Below is a small trained network, with its code and all its weights. Each question gives an input and a target symbol and asks what happens when units are switched off, that is, made to give their printed mean instead of their output.

import numpy as np


def w(rows, s, z=0):
    codes = np.array(rows[::2]) - 128.0
    scale = np.full(codes.shape[1], s)
    scale[-1] = z or s
    return codes * scale


def norm(h):
    return h / np.sqrt((h * h).mean(-1, keepdims=True) + 1e-5)


def f(y):
    return np.maximum(y, 0)


def softmax(a):
    e = np.exp(a - a.max(-1, keepdims=True))
    return e / e.sum(-1, keepdims=True)


def log_softmax(a):
    a = a - a.max(-1, keepdims=True)
    return a - np.log(np.exp(a).sum(-1, keepdims=True))


def net(x, mask):
    ids = ['αγηλπω'.index(c) for c in x.split()]
    T = len(ids)
    res = E[ids] + P[:T]
    u = 0
    for l in range(3):
        q, k, v = (norm(res) @ M[l].T for M in (Q, K, V))
        z = softmax(np.where(np.tri(T) > 0, q @ k.T / 4**0.5, -1e9)) @ v
        res = res + np.where(mask[u], z, O[l][:, -1]) @ O[l][:, :-1]
        u += 1
        y = f(norm(res) @ A[l][:, :-1].T + A[l][:, -1])
        res = res + np.where(mask[u : u + 4], y, B[l][:, -1]) @ B[l][:, :-1]
        u += 4
    return log_softmax(norm(res)[-1] @ U[:, :-1].T + U[:, -1])


Q, K, V, O, A, B = {}, {}, {}, {}, {}, {}
E = w([
[61,145,175,21,42,159,138,105,121,54],'α',
[65,90,137,3,101,135,161,79,57,109],'γ',
[133,86,88,107,108,55,183,116,161,69],'η',
[166,182,69,123,180,112,7,133,195,70],'λ',
[232,172,198,105,133,200,139,134,91,138],'π',
[100,120,173,205,64,127,85,100,118,199],'ω',
],0.00082)
P = w([
[134,249,146,96,134,116,178,72,145,171],'0',
[149,156,137,118,135,122,125,58,76,95],'1',
[138,174,141,88,105,92,122,116,130,168],'2',
[132,119,143,140,139,142,115,73,76,84],'3',
[131,136,134,91,110,111,112,142,127,165],'4',
[102,72,138,159,141,164,96,102,82,82],'5',
[108,99,125,124,108,126,105,164,133,169],'6',
[83,45,138,171,142,189,87,129,89,90],'7',
],0.0013)
Q[0] = w([
[137,146,59,62,129,59,209,248,222,186],'0.h1',
[137,125,59,52,115,42,204,243,220,185],'0.h1',
[204,252,117,112,155,70,236,146,180,195],'0.h1',
[141,179,215,156,182,240,112,154,84,103],'0.h1',
],0.0039)
K[0] = w([
[195,152,32,33,180,35,236,98,197,43],'0.h1',
[190,127,29,35,162,31,237,104,192,43],'0.h1',
[188,255,137,98,115,32,218,28,182,129],'0.h1',
[199,209,243,150,154,230,42,174,51,159],'0.h1',
],0.0034)
V[0] = w([
[18,51,86,150,72,91,125,120,107,151],'0.h1',
[44,68,132,248,80,144,87,147,176,186],'0.h1',
[163,113,160,75,164,146,198,106,15,160],'0.h1',
[23,93,87,71,48,143,154,187,140,102],'0.h1',
],0.0012)
O[0] = w([
[213,211,217,123,171,79,109,157,134,106,80],'0.h1',
[160,246,149,73,132,39,164,143,54,75,2],'0.h1',
[147,130,53,252,108,132,125,151,216,128,252],'0.h1',
[118,165,226,125,227,64,79,119,170,191,6],'0.h1',
],0.0011,0.00064)
A[0] = w([
[105,254,137,126,203,130,116,134,194,145,7],'0.n1',
[117,154,194,75,138,100,168,101,74,61,180],'0.n2',
[185,220,143,115,184,82,146,132,175,141,41],'0.n3',
[56,196,207,77,128,57,194,164,156,188,113],'0.n4',
],0.0018,0.0011)
B[0] = w([
[161,106,21,148,78,140,166,147,116,141,156],'0.n1',
[161,127,121,136,166,69,83,119,150,169,251],'0.n2',
[251,117,149,123,144,120,44,74,150,144,150],'0.n3',
[134,70,110,118,128,219,128,105,164,100,220],'0.n4',
],0.0024,0.0012)
Q[1] = w([
[197,253,88,73,62,124,165,238,226,248],'1.h1',
[178,247,28,86,184,173,217,175,50,30],'1.h1',
[139,215,193,230,49,48,204,92,97,207],'1.h1',
[187,251,179,213,110,41,247,194,87,165],'1.h1',
],0.0036)
K[1] = w([
[24,144,118,35,50,86,139,2,114,154],'1.h1',
[124,138,84,179,55,247,215,22,165,103],'1.h1',
[168,210,36,16,123,45,135,89,188,152],'1.h1',
[134,195,46,51,127,105,170,23,176,99],'1.h1',
],0.0037)
V[1] = w([
[153,126,50,182,185,108,140,122,184,151],'1.h1',
[186,149,166,174,56,121,151,135,186,118],'1.h1',
[110,135,93,110,121,95,104,159,184,7],'1.h1',
[114,52,176,119,103,59,235,121,140,109],'1.h1',
],0.002)
O[1] = w([
[188,96,187,95,177,82,72,119,125,195,144],'1.h1',
[143,103,141,180,89,176,32,182,146,87,170],'1.h1',
[160,164,180,37,77,161,106,102,206,171,43],'1.h1',
[92,179,73,92,253,230,61,94,105,84,2],'1.h1',
],0.0018,0.0012)
A[1] = w([
[119,109,213,58,85,80,169,118,99,190,207],'1.n1',
[113,136,169,149,166,39,252,79,41,82,83],'1.n2',
[105,119,135,86,59,109,209,184,191,176,2],'1.n3',
[165,207,183,69,140,155,145,182,74,171,105],'1.n4',
],0.0019,0.00071)
B[1] = w([
[186,118,64,151,213,116,96,144,208,118,253],'1.n1',
[168,205,157,126,43,189,6,182,205,84,211],'1.n2',
[70,246,70,136,115,144,105,155,94,34,192],'1.n3',
[190,149,169,167,176,109,118,43,116,32,141],'1.n4',
],0.0018,0.0011)
Q[2] = w([
[59,74,170,242,97,123,6,95,211,240],'2.h1',
[214,140,127,246,88,75,54,139,111,197],'2.h1',
[106,133,106,14,203,144,232,79,130,66],'2.h1',
[85,104,202,141,24,253,84,168,120,79],'2.h1',
],0.0037)
K[2] = w([
[149,217,214,200,197,81,43,253,77,113],'2.h1',
[178,72,216,201,102,24,65,168,114,90],'2.h1',
[135,152,32,74,116,215,206,57,165,177],'2.h1',
[33,98,119,124,130,188,109,233,79,14],'2.h1',
],0.0036)
V[2] = w([
[18,172,177,154,128,70,94,173,146,159],'2.h1',
[162,116,195,160,34,91,130,124,188,154],'2.h1',
[71,62,68,161,132,62,25,113,128,87],'2.h1',
[168,131,125,94,134,133,156,151,30,6],'2.h1',
],0.0016)
O[2] = w([
[179,117,100,108,130,154,94,52,145,76,39],'2.h1',
[93,125,161,120,207,162,163,109,109,108,247],'2.h1',
[167,128,95,111,112,182,253,103,136,158,247],'2.h1',
[153,179,125,103,135,63,101,104,163,209,86],'2.h1',
],0.0021,0.0016)
A[2] = w([
[234,254,224,205,173,46,74,179,61,30,50],'2.n1',
[142,74,101,85,157,137,174,99,146,158,87],'2.n2',
[63,133,98,107,200,111,132,69,82,91,2],'2.n3',
[63,177,151,118,87,145,129,183,118,193,101],'2.n4',
],0.0026,0.00063)
B[2] = w([
[50,195,213,155,91,22,6,253,82,91,251],'2.n1',
[133,141,177,121,153,119,103,130,92,125,199],'2.n2',
[113,209,70,142,149,98,195,141,130,213,144],'2.n3',
[116,147,155,76,179,76,73,111,135,80,152],'2.n4',
],0.0033,0.0022)
U = w([
[244,172,10,121,48,59,154,177,250,230,203],'α',
[87,239,82,39,51,242,71,27,183,37,6],'γ',
[51,230,55,86,244,86,229,87,23,216,96],'η',
[229,41,254,35,219,137,90,65,149,106,136],'λ',
[72,5,78,238,26,219,211,94,52,81,239],'π',
[47,184,182,159,77,14,37,238,71,79,78],'ω',
],0.0041,0.0011)

Each question gives the input, a string of symbols that net reads in full, and the target symbol t.
The units are the heads (4 rows each of Q, K, V and O) and the neurons (one row each of A and B). Each row of codes is followed by its name. A weight is (code - 128) times the scale printed after its matrix; where a second scale follows, it is the last column's (O, A, B and U).
mask holds one flag per unit, layer by layer, with each layer's heads first. A switched-off unit (its flag False) gives its mean, the last column of its rows in O or B, instead of its output. The means were averaged over made-up inputs and are rounded, as every weight is.
A unit's drop is (log p(t) with every unit on - log p(t) with that unit switched off) / (log p(t) with every unit on - log p(t) with every unit switched off).
The circuit of an input: a set's keep is (log p(t) with only the set's units on - log p(t) with every unit switched off) / (log p(t) with every unit on - log p(t) with every unit switched off). Starting from the 12 units with the biggest drops (on a tie, the unit counted first), units are removed one at a time, each time the one whose removal leaves the highest keep (on an exact tie, the one counted first), for as long as the keep stays at least 0.8.
units of the circuit, in order: the units of the circuit, biggest drop first
most important unit: the unit with the biggest drop
k most important neurons: the k neurons with the biggest drops, biggest first
top k neurons in layer l: the k neurons of layer l with the biggest drops, biggest first
input α λ ω η λ α γ, target η: most important unit => 1.h1
input η α η η λ α λ, target γ: top 2 neurons in layer 2 => (2.n1; 2.n4)
input ω π η λ π γ η η, target η: units of the circuit, in order => (1.h1; 0.h1; 2.n3; 2.n1)
input ω λ π π ω π α, target γ: units of the circuit, in order => (2.n1; 1.n3)
input γ γ α λ ω α ω, target γ: 3 most important neurons => (0.n2; 2.n1; 1.n3)
input γ η ω, target π: units of the circuit, in order => (2.h1; 2.n1)
input γ λ η α π λ π, target α: 3 most important neurons => (2.n1; 1.n1; 0.n4)
input λ η γ η, target η: units of the circuit, in order => (1.h1; 2.n3; 2.n1)
input λ ω α ω ω η ω, target λ: 4 most important neurons => (2.n1; 0.n4; 0.n2; 2.n4)
input η ω ω ω ω η γ λ, target λ: top 2 neurons in layer 0 => (0.n2; 0.n3)
input ω α γ π η α η, target γ: top 3 neurons in layer 0 => (0.n4; 0.n2; 0.n3)
input γ γ γ λ, target λ: units of the circuit, in order => (0.h1; 1.h1; 2.n1)
input α ω η η λ, target α: units of the circuit, in order => (2.n1; 0.n1)
input α η γ π, target π: units of the circuit, in order => (0.h1; 2.n1)
input γ ω ω, target π: units of the circuit, in order => (2.n1; 2.h1)
input π λ π, target α: units of the circuit, in order => (2.n1; 0.h1)
input γ ω π η π, target λ: top neuron in layer 1 => (1.n1)
input λ η η α η, target γ: 4 most important neurons => (2.n1; 1.n3; 0.n2; 0.n4)
input η η γ, target η: units of the circuit, in order => (2.n3; 1.h1)
input η λ α α π λ η, target α: units of the circuit, in order => (2.n1)
input ω λ λ α, target λ: units of the circuit, in order => (2.n1; 0.n2; 1.h1)
input ω η λ γ π η ω, target λ: top 3 neurons in layer 2 => (2.n1; 2.n4; 2.n3)
input λ η η α, target η: 4 most important neurons => (2.n3; 2.n1; 1.n2; 0.n2)
input ω η α ω ω λ α π, target π: 2 most important neurons => (2.n1; 1.n3)
input ω γ ω, target η: top 2 neurons in layer 0 => (0.n4; 0.n2)
input π ω ω λ ω λ ω, target α: 2 most important neurons => (2.n1; 1.n1)
input ω α ω ω ω π γ α, target π: top neuron in layer 2 => (2.n1)
input λ γ γ ω λ, target η: 3 most important neurons => (2.n1; 1.n2; 0.n4)
input ω α ω α ω, target γ: 2 most important neurons => (2.n1; 0.n2)
input λ λ λ γ, target λ: 3 most important neurons => (2.n1; 1.n2; 1.n1)
